Below is a small trained network, with its code and all its weights. Each question gives an input and a target symbol and asks what happens when units are switched off, that is, made to give their printed mean instead of their output.

import numpy as np


def w(rows, s, z=0):
    codes = np.array(rows[::2]) - 128.0
    scale = np.full(codes.shape[1], s)
    scale[-1] = z or s
    return codes * scale


def f(y):
    return y / 2 * (1 + np.tanh(0.7978845608 * (y + 0.044715 * y**3)))


def softmax(a):
    e = np.exp(a - a.max(-1, keepdims=True))
    return e / e.sum(-1, keepdims=True)


def log_softmax(a):
    a = a - a.max(-1, keepdims=True)
    return a - np.log(np.exp(a).sum(-1, keepdims=True))


def net(x, mask):
    ids = ['Φεζμπτψω'.index(c) for c in x.split()]
    T = len(ids)
    res = E[ids] + P[:T]
    u = 0
    for l in range(2):
        r = res
        for j in range(3):
            rows = slice(2 * j, 2 * j + 2)
            q, k, v = (r @ M[l][rows].T for M in (Q, K, V))
            z = softmax(np.where(np.tri(T) > 0, q @ k.T / 2**0.5, -1e9)) @ v
            o = O[l][rows]
            res = res + np.where(mask[u + j], z, o[:, -1]) @ o[:, :-1]
        u += 3
        y = f(res @ A[l][:, :-1].T + A[l][:, -1])
        res = res + np.where(mask[u : u + 8], y, B[l][:, -1]) @ B[l][:, :-1]
        u += 8
    return log_softmax(res[-1] @ U[:, :-1].T + U[:, -1])


Q, K, V, O, A, B = {}, {}, {}, {}, {}, {}
E = w([
[138,163,127,8,65,112,134,141,168,200,131,202],'Φ',
[90,234,145,172,155,199,127,112,224,122,89,63],'ε',
[146,132,83,153,71,153,51,164,33,205,147,152],'ζ',
[147,142,233,85,218,171,139,68,87,138,155,128],'μ',
[77,176,211,170,98,138,94,107,147,188,74,78],'π',
[76,89,112,92,70,165,127,147,139,149,66,179],'τ',
[169,173,85,142,64,222,113,32,144,72,189,153],'ψ',
[128,77,78,149,168,83,83,125,221,71,146,175],'ω',
],0.018)
P = w([
[26,132,61,85,169,113,147,55,71,199,191,105],'0',
[60,159,85,103,127,125,143,101,101,184,174,133],'1',
[78,162,117,122,124,122,133,121,109,152,147,158],'2',
[100,139,132,116,113,117,122,140,134,124,125,150],'3',
[132,116,150,125,119,113,108,147,150,108,95,154],'4',
[160,113,167,133,107,109,105,167,171,83,70,161],'5',
[187,89,181,142,108,98,91,175,191,78,33,162],'6',
[224,65,183,144,102,106,90,198,216,67,4,156],'7',
],0.011)
Q[0] = w([
[139,68,78,140,201,83,156,206,98,112,123,76],'0.h0',
[149,167,154,136,125,212,98,116,77,91,159,157],'0.h0',
[98,144,112,8,25,163,203,96,189,122,101,255],'0.h1',
[47,151,222,14,192,148,15,173,198,231,50,220],'0.h1',
[197,79,130,232,186,155,119,113,6,83,214,37],'0.h2',
[40,85,157,183,183,179,147,119,126,68,16,104],'0.h2',
],0.0074)
K[0] = w([
[116,121,132,119,148,85,101,175,122,182,164,131],'0.h0',
[157,160,99,126,91,179,119,117,110,116,196,99],'0.h0',
[248,98,111,151,105,167,67,112,176,49,136,160],'0.h1',
[239,128,184,158,89,112,61,182,165,73,65,141],'0.h1',
[71,156,124,99,162,137,144,102,80,217,212,114],'0.h2',
[142,169,197,102,182,123,120,135,140,82,215,93],'0.h2',
],0.011)
V[0] = w([
[162,126,188,193,134,211,181,170,147,37,106,148],'0.h0',
[94,136,122,79,178,71,146,108,76,173,130,122],'0.h0',
[136,108,115,114,74,50,154,217,141,141,20,163],'0.h1',
[143,88,195,119,111,164,153,107,131,179,86,114],'0.h1',
[253,201,130,18,154,157,121,118,82,218,143,98],'0.h2',
[166,156,182,107,189,76,184,77,117,92,187,97],'0.h2',
],0.0051)
O[0] = w([
[163,123,124,100,99,191,72,166,130,242,186,118,19],'0.h0',
[161,170,78,134,115,67,155,170,154,54,71,192,131],'0.h0',
[179,96,169,128,30,106,141,68,99,62,224,198,161],'0.h1',
[196,96,117,153,115,115,84,80,162,101,75,191,159],'0.h1',
[74,148,112,70,112,134,2,139,156,53,127,60,3],'0.h2',
[56,146,185,106,45,143,72,165,137,110,204,174,10],'0.h2',
],0.0063,0.0035)
A[0] = w([
[163,85,97,128,137,151,142,106,142,139,208,108,91],'0.n0',
[117,123,134,60,84,139,100,168,137,63,190,149,3],'0.n1',
[100,111,91,105,90,172,110,99,45,137,160,150,81],'0.n2',
[112,109,113,74,126,116,179,254,166,176,117,104,35],'0.n3',
[92,110,81,180,117,139,47,148,138,92,117,105,133],'0.n4',
[147,116,188,120,119,135,223,107,46,177,132,128,32],'0.n5',
[109,161,181,121,72,103,54,171,114,153,172,90,51],'0.n6',
[134,132,93,120,81,146,145,137,80,179,140,173,136],'0.n7',
],0.0088,0.0051)
B[0] = w([
[34,172,84,205,141,135,68,75,100,81,117,79,136],'0.n0',
[66,143,105,120,67,209,74,120,246,118,168,116,133],'0.n1',
[184,140,21,107,157,98,181,83,109,196,128,54,169],'0.n2',
[92,137,206,254,151,193,145,147,175,107,129,163,136],'0.n3',
[127,147,80,169,129,140,203,140,78,123,84,120,205],'0.n4',
[108,117,151,144,187,99,157,59,100,79,82,87,181],'0.n5',
[64,34,151,155,65,156,108,137,130,188,145,179,154],'0.n6',
[49,118,104,89,117,165,224,182,92,108,147,109,251],'0.n7',
],0.0064,0.0022)
Q[1] = w([
[85,78,148,126,93,43,158,155,110,141,151,154],'1.h0',
[120,172,110,61,48,137,98,165,182,149,180,156],'1.h0',
[146,175,115,76,79,142,89,71,139,137,32,112],'1.h1',
[157,178,122,121,157,185,78,155,96,110,122,66],'1.h1',
[106,65,137,95,119,82,151,169,8,144,116,186],'1.h2',
[203,182,73,144,142,113,111,139,68,148,157,62],'1.h2',
],0.011)
K[1] = w([
[100,81,75,158,158,73,240,70,190,1,101,165],'1.h0',
[57,155,90,154,82,128,140,183,103,154,56,188],'1.h0',
[183,95,235,134,59,188,114,170,136,155,39,101],'1.h1',
[55,189,109,89,138,201,139,130,105,166,112,125],'1.h1',
[198,51,68,52,111,40,106,179,34,146,111,205],'1.h2',
[70,240,24,105,97,160,176,156,48,162,166,85],'1.h2',
],0.0086)
V[1] = w([
[161,132,188,77,181,171,130,31,156,90,171,130],'1.h0',
[169,131,93,99,209,196,158,174,78,121,129,167],'1.h0',
[133,130,162,200,142,124,196,61,1,91,136,76],'1.h1',
[126,171,183,55,79,125,113,52,91,211,178,118],'1.h1',
[98,190,61,172,139,86,116,97,120,138,183,80],'1.h2',
[108,110,120,73,228,158,110,153,92,94,188,84],'1.h2',
],0.0066)
O[1] = w([
[69,74,129,41,193,102,102,127,178,136,130,118,117],'1.h0',
[115,151,179,157,145,103,93,185,115,113,196,29,131],'1.h0',
[119,200,73,100,151,197,84,247,196,180,179,156,128],'1.h1',
[212,143,65,84,102,143,68,119,115,87,44,153,73],'1.h1',
[176,1,241,125,97,147,120,152,174,99,125,133,129],'1.h2',
[243,157,143,177,99,122,113,79,118,142,136,220,1],'1.h2',
],0.0072,0.0048)
A[1] = w([
[133,92,186,133,104,176,185,173,93,191,155,121,22],'1.n0',
[164,77,180,135,63,113,84,132,102,196,143,185,91],'1.n1',
[137,172,6,153,178,164,40,70,114,105,208,103,79],'1.n2',
[94,95,29,44,117,111,152,91,109,166,122,146,128],'1.n3',
[206,120,242,127,176,157,119,152,186,77,109,143,6],'1.n4',
[160,201,119,118,70,147,87,128,79,95,200,253,3],'1.n5',
[106,32,95,124,143,94,94,106,160,112,97,133,50],'1.n6',
[95,185,114,133,198,157,142,155,109,186,163,99,94],'1.n7',
],0.0072,0.0042)
B[1] = w([
[94,97,102,148,169,68,65,142,151,126,166,177,174],'1.n0',
[92,147,81,79,176,178,158,67,203,157,103,67,142],'1.n1',
[119,121,137,76,140,140,176,51,103,164,231,137,167],'1.n2',
[168,167,113,151,174,103,84,191,87,174,214,94,251],'1.n3',
[149,106,2,99,124,35,125,188,52,118,152,132,195],'1.n4',
[132,96,58,196,86,149,206,221,155,116,115,173,151],'1.n5',
[97,158,173,126,169,153,97,124,111,172,151,150,193],'1.n6',
[183,93,137,66,146,140,136,80,100,72,50,116,208],'1.n7',
],0.0077,0.0032)
U = w([
[150,108,181,62,181,92,62,91,113,93,92,127,117],'Φ',
[158,103,158,90,121,186,137,50,168,181,149,77,118],'ε',
[149,82,165,115,113,126,152,85,106,65,81,87,6],'ζ',
[191,107,115,126,135,147,156,71,157,131,51,177,5],'μ',
[143,107,136,105,104,150,83,176,216,121,134,118,86],'π',
[165,178,112,170,141,104,149,140,50,182,124,76,164],'τ',
[119,197,194,158,150,165,118,93,187,182,2,44,218],'ψ',
[136,68,180,185,161,99,132,118,186,144,153,163,210],'ω',
],0.0061,0.0032)

Each question gives the input, a string of symbols that net reads in full, and the target symbol t.
The units are the heads (2 rows each of Q, K, V and O) and the neurons (one row each of A and B). Each row of codes is followed by its name. A weight is (code - 128) times the scale printed after its matrix; where a second scale follows, it is the last column's (O, A, B and U).
mask holds one flag per unit, layer by layer, with each layer's heads first. A switched-off unit (its flag False) gives its mean, the last column of its rows in O or B, instead of its output. The means were averaged over made-up inputs and are rounded, as every weight is.
A unit's drop is (log p(t) with every unit on - log p(t) with that unit switched off) / (log p(t) with every unit on - log p(t) with every unit switched off).
The circuit of an input: a set's keep is (log p(t) with only the set's units on - log p(t) with every unit switched off) / (log p(t) with every unit on - log p(t) with every unit switched off). Starting from the 12 units with the biggest drops (on a tie, the unit counted first), units are removed one at a time, each time the one whose removal leaves the highest keep (on an exact tie, the one counted first), for as long as the keep stays at least 0.8.
circuit, biggest first: the units of the circuit, biggest drop first
top k neurons: the k neurons with the biggest drops, biggest first
k most important neurons of layer l: the k neurons of layer l with the biggest drops, biggest first
which heads matter: for each layer, one digit per head in row order, 1 if its drop is at least 0.15 and else 0, layers parted by /
drop when u is switched off: that unit's drop, to one decimal
input μ μ π Φ ζ ε ω μ, target μ: which heads matter => 001 / 111
input π τ π μ π ψ, target ε: circuit, biggest first => 0.h0, 1.n2
input Φ ζ Φ, target ζ: top neuron => 0.n4
input ω ζ π ζ ω τ, target ω: circuit, biggest first => 1.n0, 1.h1, 0.h2
input ψ ζ ω ω τ ψ, target τ: circuit, biggest first => 1.n4, 1.h0, 0.h1, 1.h2
input ω π π ψ ε ω μ μ, target Φ: circuit, biggest first => 1.h0, 1.n4
input ζ π τ ω ζ, target μ: 2 most important neurons of layer 1 => 1.n1, 1.n3
input π ε π π τ ε, target μ: which heads matter => 000 / 101
input ω π π τ ω Φ π Φ, target π: top 2 neurons => 0.n1, 0.n5
input π π ε τ Φ, target τ: circuit, biggest first => 1.h2, 1.n3
input π μ ζ π μ, target τ: which heads matter => 011 / 101
input Φ Φ Φ π μ Φ, target π: which heads matter => 010 / 000
input π ε ω π μ ζ ω μ, target τ: which heads matter => 111 / 101
input τ π ψ π ζ ψ, target μ: top neuron => 0.n7
input Φ Φ π ε Φ τ ζ ψ, target ε: 2 most important neurons of layer 0 => 0.n0, 0.n2
input ω ω ψ Φ, target ω: 2 most important neurons of layer 0 => 0.n7, 0.n3
input Φ ζ ψ Φ, target ψ: which heads matter => 010 / 000
input Φ π ψ π π ψ π ψ, target μ: top 2 neurons => 1.n4, 0.n6
input π ω Φ, target ω: top 2 neurons => 1.n0, 0.n3
input ζ Φ Φ μ Φ, target μ: top 3 neurons => 0.n1, 1.n5, 1.n1
input π τ ω τ, target ω: which heads matter => 000 / 010
input ω μ μ Φ, target μ: top 2 neurons => 0.n1, 1.n5
input ε ω Φ τ ψ π τ, target ψ: which heads matter => 010 / 001
input π μ ψ ω μ, target ε: 2 most important neurons of layer 0 => 0.n6, 0.n1
input π Φ ζ Φ, target ζ: top 2 neurons => 0.n1, 0.n4
input π ε ζ ω π ω ε, target τ: top neuron => 1.n4
input ω π μ π π μ, target μ: top neuron => 1.n5
input τ ω π ω μ, target Φ: drop when 1.h0 is switched off => 0.5
input ψ τ π ψ Φ, target ψ: drop when 1.h2 is switched off => 0.2
input ψ ε π π ε, target μ: drop when 1.h2 is switched off => 0.5
